[ 23  38 -38 -90 -33 -18 -30  42  -2  16  31  13 -54  23  -8  -5 -11  27
  -4  35 -50 -73   2 -23 -51  23 -33  28 -29 -21   7 -60  -6  -1 -23  -2
  14 -74   9  -3 -54  25 -17 -13  11 -31 -70   9   0 -26 -40 -22  -9] : Vubas
[  7  24  35  46  31 -33  28 -84  34   8 -27 -38  59   1  44  -6 -52 -75
 -13 -48  21  10 -22   2  54 -37   7 -77 -39   4  -2 -19   9  -5  -6 -16
 -35  24 -47 -12 -26 -65  14   0 -60  -6  21 -39  25  -2  39   6  39] : rus
[ 19 -22   4   9  15  58  28   3   3   8   3 -13   4  18 -23   9 -24 -12
 -38   7  22  30 -18  36   7 -11 -15  -5  26 -31  -3  72 -13 -13 -10  22
 -16   6 -23  59  46  10   0 -18 -19  31  35 -25  16 -19  39  41 -33] : niduz
[ -5  10  58  65  44   4  28 -36  23  -1 -23 -46  63  -5  29  -9 -39 -40
 -34 -51  60  63  10  26  64  -5  18 -25 -11 -22  15  37  -8   6 -18   2
 -33  42 -41   0   4 -37  14 -15 -64  18  41 -17  17  31  41  22  27] : Tigum
which: [  7  24  35  46  31 -33  28 -84  34   8 -27 -38  59   1  44  -6 -52 -75
 -13 -48  21  10 -22   2  54 -37   7 -77 -39   4  -2 -19   9  -5  -6 -16
 -35  24 -47 -12 -26 -65  14   0 -60  -6  21 -39  25  -2  39   6  39]
rus

[ 27  69   5  -3  49  70  16 -60 -59 -84  36  26  -5  53  -6]  fufe
[  2  -6 -29 -33  49  -1  46  13   9 -31 -26 -38 -46  46   3]  numo
[-41 -81  -1 -38  10 -64 -21  28  30  18 -39 -35 -13  12   7]  Pogez
[ -5  32 -35  -6   3 -39  24   4  49   6  -3  -8 -11   3 -38]  Dakes
[ -8  31 -59  -1  49  51  86  70  66   7   1 -21 -17  36 -72]  momi
which: [ -8  31 -59  -1  49  51  86  70  66   7   1 -21 -17  36 -72]
momi
which: [ 27  69   5  -3  49  70  16 -60 -59 -84  36  26  -5  53  -6]
fufe

[-40   4  -2  42 -16   3  58] = Kad
[ 57 -36   2  30 -16 -31  79] = Vokar
[-14  23  43 -54  38 -16  49] = zeser
[ 25  46  78  79 -45   2 -26] = dez
[-24  14 -45  57 -26 -26 -31] = Tozo
both zeser Vokar: 
[-16]
which: [-40   4  -2  42 -16   3  58]
Kad
both Kad zeser: 
[-16]
which: [-24  14 -45  57 -26 -26 -31]
Tozo
both Vokar Kad: 
[-16]

[ 15 -15  41   3  19 -52  74  88  87   3  37   3] -> rogo
[-49  -4 -33  41   2 -19  88 -49  -1   5   3 -23] -> sike
[-15 -21   3   4  19  73  -1   9 -35  16 -17  15] -> zikud
[ 14 -52  -7 -21  19  25  75 -28  31  22   2  19] -> dagib
both dagib sike: 
[2]
which: [-49  -4 -33  41   2 -19  88 -49  -1   5   3 -23]
sike
both sike dagib: 
[2]
which: [-15 -21   3   4  19  73  -1   9 -35  16 -17  15]
zikud
which: [ 15 -15  41   3  19 -52  74  88  87   3  37   3]
rogo

[  3 -36 -53  29   0  22 -40 -44 -44 -43 -43 -63  42 -16 -49 -38 -47] : posug
[-74  43 -11 -41 -77   0 -47 -40  12 -12   6  20 -30  49  24  19   6] : gobiz
[-20  -8  52  50 -15  17 -23 -22  10  57  41  25  54 -33  25  32  48] : Kepuf
[ -2  48  42 -40 -17 -55 -49 -54 -13  37  57  45 -26  52  44  31  34] : puge
[-74  45   5  37 -53 -12  14  13 -32   4  -1 -50  37 -52  16  10   6] : kadu
[ 71  28  15 -24  35 -21 -86 -88 -42  20  23 -10 -20  32  39  -1 -19] : larip
both larip gobiz: 
[20]
both gobiz larip: 
[20]
both posug kadu: 
[-53]
both kadu posug: 
[-53]
both kadu Kepuf: 
[10]

